Below is a small trained network, with its code and all its weights. Each question gives an input and a class and asks what happens when units are switched off, that is, made to give their printed mean instead of their output.

import numpy as np


def w(rows, s, z=0):
    codes = np.array(rows[::2]) - 128.0
    scale = np.full(codes.shape[1], s)
    scale[-1] = z or s
    return codes * scale


def norm(h):
    return h / np.sqrt((h * h).mean(-1, keepdims=True) + 1e-5)


def f(y):
    return y / 2 * (1 + np.tanh(0.7978845608 * (y + 0.044715 * y**3)))


def log_softmax(a):
    a = a - a.max(-1, keepdims=True)
    return a - np.log(np.exp(a).sum(-1, keepdims=True))


def net(x, mask):
    res = np.array(x, float).reshape(1, 6) / 4 @ E
    u = 0
    for l in range(4):
        y = f(norm(res) @ A[l][:, :-1].T + A[l][:, -1])
        res = res + np.where(mask[u : u + 10], y, B[l][:, -1]) @ B[l][:, :-1]
        u += 10
    return log_softmax(norm(res)[-1] @ U[:, :-1].T + U[:, -1])


A, B = {}, {}
E = w([
[186,189,118,51,45,198,105,170,89,74,63,86],'x0',
[36,154,158,80,133,101,82,87,116,61,132,157],'x1',
[89,39,136,169,102,205,68,253,78,43,187,202],'x2',
[63,127,254,182,127,177,8,131,153,228,128,104],'x3',
[94,221,168,74,125,134,166,157,208,49,145,231],'x4',
[115,190,164,51,119,99,56,209,208,159,188,105],'x5',
],0.0075)
A[0] = w([
[110,192,142,114,117,114,193,70,129,120,122,154,53],'0.n1',
[147,118,165,187,115,163,81,147,132,189,94,105,144],'0.n2',
[152,122,134,141,85,148,99,78,85,144,64,93,124],'0.n3',
[140,157,137,121,126,103,101,185,142,181,159,114,48],'0.n4',
[109,203,164,50,117,140,70,162,156,120,126,118,53],'0.n5',
[138,106,152,217,112,172,122,167,128,126,121,145,100],'0.n6',
[5,132,201,167,132,131,100,100,133,123,165,192,142],'0.n7',
[91,120,152,111,129,153,100,80,113,104,87,125,3],'0.n8',
[52,100,125,140,148,100,128,21,142,168,151,129,159],'0.n9',
[65,219,208,91,101,134,60,171,146,130,137,151,34],'0.n10',
],0.013,0.0026)
B[0] = w([
[148,143,101,92,126,148,97,68,104,134,58,125,188],'0.n1',
[100,143,214,109,111,38,112,94,93,211,135,121,192],'0.n2',
[153,152,117,128,159,133,126,143,116,87,81,39,186],'0.n3',
[211,74,65,132,102,187,119,131,182,162,190,63,167],'0.n4',
[195,208,95,109,200,139,33,207,125,61,126,182,215],'0.n5',
[109,57,159,116,164,137,148,130,119,152,113,218,176],'0.n6',
[92,38,120,104,162,172,63,119,224,47,70,115,249],'0.n7',
[161,157,66,118,109,147,41,103,110,91,141,170,149],'0.n8',
[163,137,167,189,90,7,179,93,87,173,183,118,217],'0.n9',
[51,202,179,85,198,195,123,158,191,112,217,114,245],'0.n10',
],0.012)
A[1] = w([
[193,147,153,173,127,237,119,151,87,180,66,137,128],'1.n1',
[130,203,75,119,155,115,205,6,166,49,41,145,52],'1.n2',
[58,132,155,184,84,82,53,84,142,87,128,160,3],'1.n3',
[190,197,117,45,111,122,187,134,222,146,58,116,81],'1.n4',
[61,123,113,151,116,205,111,119,50,164,90,91,57],'1.n5',
[62,108,137,132,130,92,107,187,191,179,139,115,51],'1.n6',
[58,136,189,221,96,157,151,127,187,126,121,98,23],'1.n7',
[101,88,113,107,63,107,148,133,99,60,142,189,48],'1.n8',
[81,97,103,161,125,131,136,161,85,61,113,158,92],'1.n9',
[109,198,65,83,85,122,165,123,143,73,206,158,67],'1.n10',
],0.012,0.003)
B[1] = w([
[154,151,198,86,103,8,154,80,122,123,138,124,162],'1.n1',
[167,128,89,134,188,227,105,66,97,219,56,111,254],'1.n2',
[218,88,107,76,156,165,94,121,125,106,94,119,175],'1.n3',
[170,141,53,88,168,193,156,70,139,87,126,125,209],'1.n4',
[134,132,148,104,116,100,118,110,108,105,196,66,142],'1.n5',
[204,118,145,149,123,128,91,59,120,120,167,168,181],'1.n6',
[80,92,116,74,135,104,156,89,70,159,144,190,146],'1.n7',
[85,117,62,183,85,145,133,151,150,123,92,153,161],'1.n8',
[114,89,134,151,66,130,164,210,136,69,99,121,171],'1.n9',
[138,167,140,121,147,72,176,195,102,170,136,161,186],'1.n10',
],0.013,0.0096)
A[2] = w([
[209,224,124,60,44,136,178,123,176,189,155,186,41],'2.n1',
[162,191,91,126,143,210,143,152,93,138,132,24,13],'2.n2',
[134,151,130,139,132,143,31,99,96,142,41,4,122],'2.n3',
[99,114,102,129,198,124,222,95,147,54,61,223,60],'2.n4',
[80,143,113,174,72,169,179,244,95,236,125,190,24],'2.n5',
[138,188,41,220,64,110,172,32,133,114,181,158,207],'2.n6',
[140,174,122,129,189,107,171,90,48,132,70,109,86],'2.n7',
[123,154,186,123,64,99,127,98,3,128,94,75,20],'2.n8',
[71,127,212,214,127,118,149,137,114,207,76,134,138],'2.n9',
[39,219,175,79,84,160,120,161,147,110,153,86,5],'2.n10',
],0.012,0.0021)
B[2] = w([
[128,94,167,160,195,217,146,43,165,94,40,93,183],'2.n1',
[146,35,61,142,132,213,128,56,128,143,110,166,228],'2.n2',
[156,167,54,129,144,193,171,131,64,149,73,150,255],'2.n3',
[125,209,74,168,72,110,145,92,61,124,75,71,205],'2.n4',
[135,172,148,40,40,200,220,97,100,145,128,253,155],'2.n5',
[105,139,194,88,139,105,212,205,160,200,137,25,179],'2.n6',
[157,139,127,120,137,117,108,189,82,232,89,99,242],'2.n7',
[86,91,59,235,159,63,72,129,185,145,131,10,199],'2.n8',
[111,105,151,132,40,93,177,133,112,123,223,133,164],'2.n9',
[185,115,13,115,138,144,122,139,144,83,202,196,180],'2.n10',
],0.011,0.0098)
A[3] = w([
[85,204,152,86,167,145,61,109,159,87,120,148,5],'3.n1',
[118,222,138,96,112,160,91,183,156,90,135,109,18],'3.n2',
[165,185,118,174,83,120,119,23,85,135,94,119,168],'3.n3',
[133,174,96,108,131,135,77,125,138,119,108,87,148],'3.n4',
[99,85,141,133,101,104,138,99,110,86,103,124,83],'3.n5',
[120,91,201,127,78,148,61,108,72,199,64,144,145],'3.n6',
[146,252,167,99,144,100,118,94,152,67,173,94,121],'3.n7',
[99,165,74,142,157,188,82,133,183,82,125,161,54],'3.n8',
[85,109,192,148,169,95,135,81,220,136,141,167,84],'3.n9',
[111,172,88,120,144,67,116,113,171,151,203,74,71],'3.n10',
],0.015,0.0027)
B[3] = w([
[67,114,88,137,77,161,214,109,180,241,243,205,225],'3.n1',
[203,82,61,161,114,136,205,152,131,87,245,85,195],'3.n2',
[70,210,193,75,145,139,146,223,161,186,59,66,233],'3.n3',
[162,125,133,124,184,196,129,127,131,121,137,160,200],'3.n4',
[173,217,107,159,126,110,75,164,123,92,102,98,150],'3.n5',
[188,185,134,55,156,72,178,136,142,66,180,168,188],'3.n6',
[165,122,92,5,132,108,40,179,60,81,116,218,187],'3.n7',
[50,171,127,196,126,35,49,178,91,178,143,40,247],'3.n8',
[161,144,187,88,86,147,115,39,23,127,58,150,185],'3.n9',
[170,104,136,172,150,71,187,201,70,92,93,150,172],'3.n10',
],0.012,0.013)
U = w([
[115,144,62,93,166,175,75,190,144,131,246,161,179],'0',
[135,121,176,167,110,16,201,167,81,213,113,36,140],'1',
[178,69,209,68,131,74,88,76,84,119,148,184,162],'2',
[88,75,87,190,77,94,83,167,110,32,56,102,85],'3',
[12,74,173,121,133,188,76,81,186,162,142,144,46],'4',
[182,168,77,86,183,186,142,116,88,188,29,66,174],'5',
[98,131,113,125,27,153,224,183,96,99,99,172,128],'6',
[135,54,124,150,114,190,200,83,215,149,168,65,2],'7',
],0.012,0.0045)

Each question gives the input, the list of numbers given to net, and the class t.
The units are the neurons (one row each of A and B). Each row of codes is followed by its name. A weight is (code - 128) times the scale printed after its matrix; where a second scale follows, it is the last column's (A, B and U).
mask holds one flag per neuron, layer by layer. A switched-off neuron (its flag False) gives its mean, the last column of its row in B, instead of its output. The means were averaged over made-up inputs and are rounded, as every weight is.
A unit's drop is (log p(t) with every unit on - log p(t) with that unit switched off) / (log p(t) with every unit on - log p(t) with every unit switched off).
The circuit of an input: a set's keep is (log p(t) with only the set's units on - log p(t) with every unit switched off) / (log p(t) with every unit on - log p(t) with every unit switched off). Starting from the 12 units with the biggest drops (on a tie, the unit counted first), units are removed one at a time, each time the one whose removal leaves the highest keep (on an exact tie, the one counted first), for as long as the keep stays at least 0.8.
circuit, biggest first: the units of the circuit, biggest drop first
unit that matters most: the unit with the biggest drop
k most important neurons: the k neurons with the biggest drops, biggest first
top k neurons in layer l: the k neurons of layer l with the biggest drops, biggest first
input [-8,1,0,-3,1,-1], class 1: circuit, biggest first : (0.n9)
input [-2,5,-6,-2,7,4], class 0: 3 most important neurons : (0.n10, 0.n5, 3.n1)
input [-3,5,3,7,6,-8], class 4: 3 most important neurons : (0.n7, 0.n10, 3.n1)
input [4,-8,7,-2,-5,-6], class 1: circuit, biggest first : (0.n7, 1.n1)
input [6,2,-8,2,-1,4], class 0: 2 most important neurons : (0.n5, 0.n10)
input [5,0,-8,7,-4,-4], class 1: 2 most important neurons : (0.n2, 0.n7)
input [4,7,6,3,5,-7], class 0: 2 most important neurons : (0.n10, 3.n1)
input [-4,8,-4,8,1,4], class 0: 2 most important neurons : (0.n5, 0.n10)
input [4,3,2,-2,0,-1], class 6: top 2 neurons in layer 0 : (0.n1, 0.n10)
input [-1,-8,8,2,3,5], class 2: top 2 neurons in layer 1 : (1.n6, 1.n4)
input [6,7,4,-8,1,-4], class 6: top 3 neurons in layer 1 : (1.n8, 1.n9, 1.n10)
input [8,-6,3,6,8,-6], class 0: 3 most important neurons : (0.n10, 0.n9, 2.n10)
input [-6,-7,7,-2,6,-1], class 3: top 2 neurons in layer 1 : (1.n10, 1.n2)
input [-7,-3,3,0,7,-4], class 3: unit that matters most : 0.n7
input [7,-8,7,2,4,-4], class 6: 4 most important neurons : (0.n6, 2.n5, 0.n1, 1.n8)
input [-5,7,-3,-5,-7,-8], class 1: 2 most important neurons : (0.n9, 0.n7)
input [-6,1,-2,4,8,-2], class 4: 2 most important neurons : (0.n7, 0.n10)
input [-6,-6,8,8,3,8], class 4: 2 most important neurons : (0.n7, 0.n6)
input [-6,-5,3,8,5,6], class 4: 3 most important neurons : (0.n7, 0.n6, 3.n9)
input [-7,-7,-4,1,8,7], class 0: circuit, biggest first : (1.n2)
input [1,4,7,7,-1,-3], class 2: top 2 neurons in layer 3 : (3.n9, 3.n6)
input [8,3,5,-7,-8,2], class 3: top 2 neurons in layer 1 : (1.n2, 1.n9)
input [-6,1,-7,5,2,0], class 2: top 2 neurons in layer 0 : (0.n9, 0.n7)
input [3,2,3,-1,-7,-2], class 1: top 2 neurons in layer 0 : (0.n7, 0.n10)
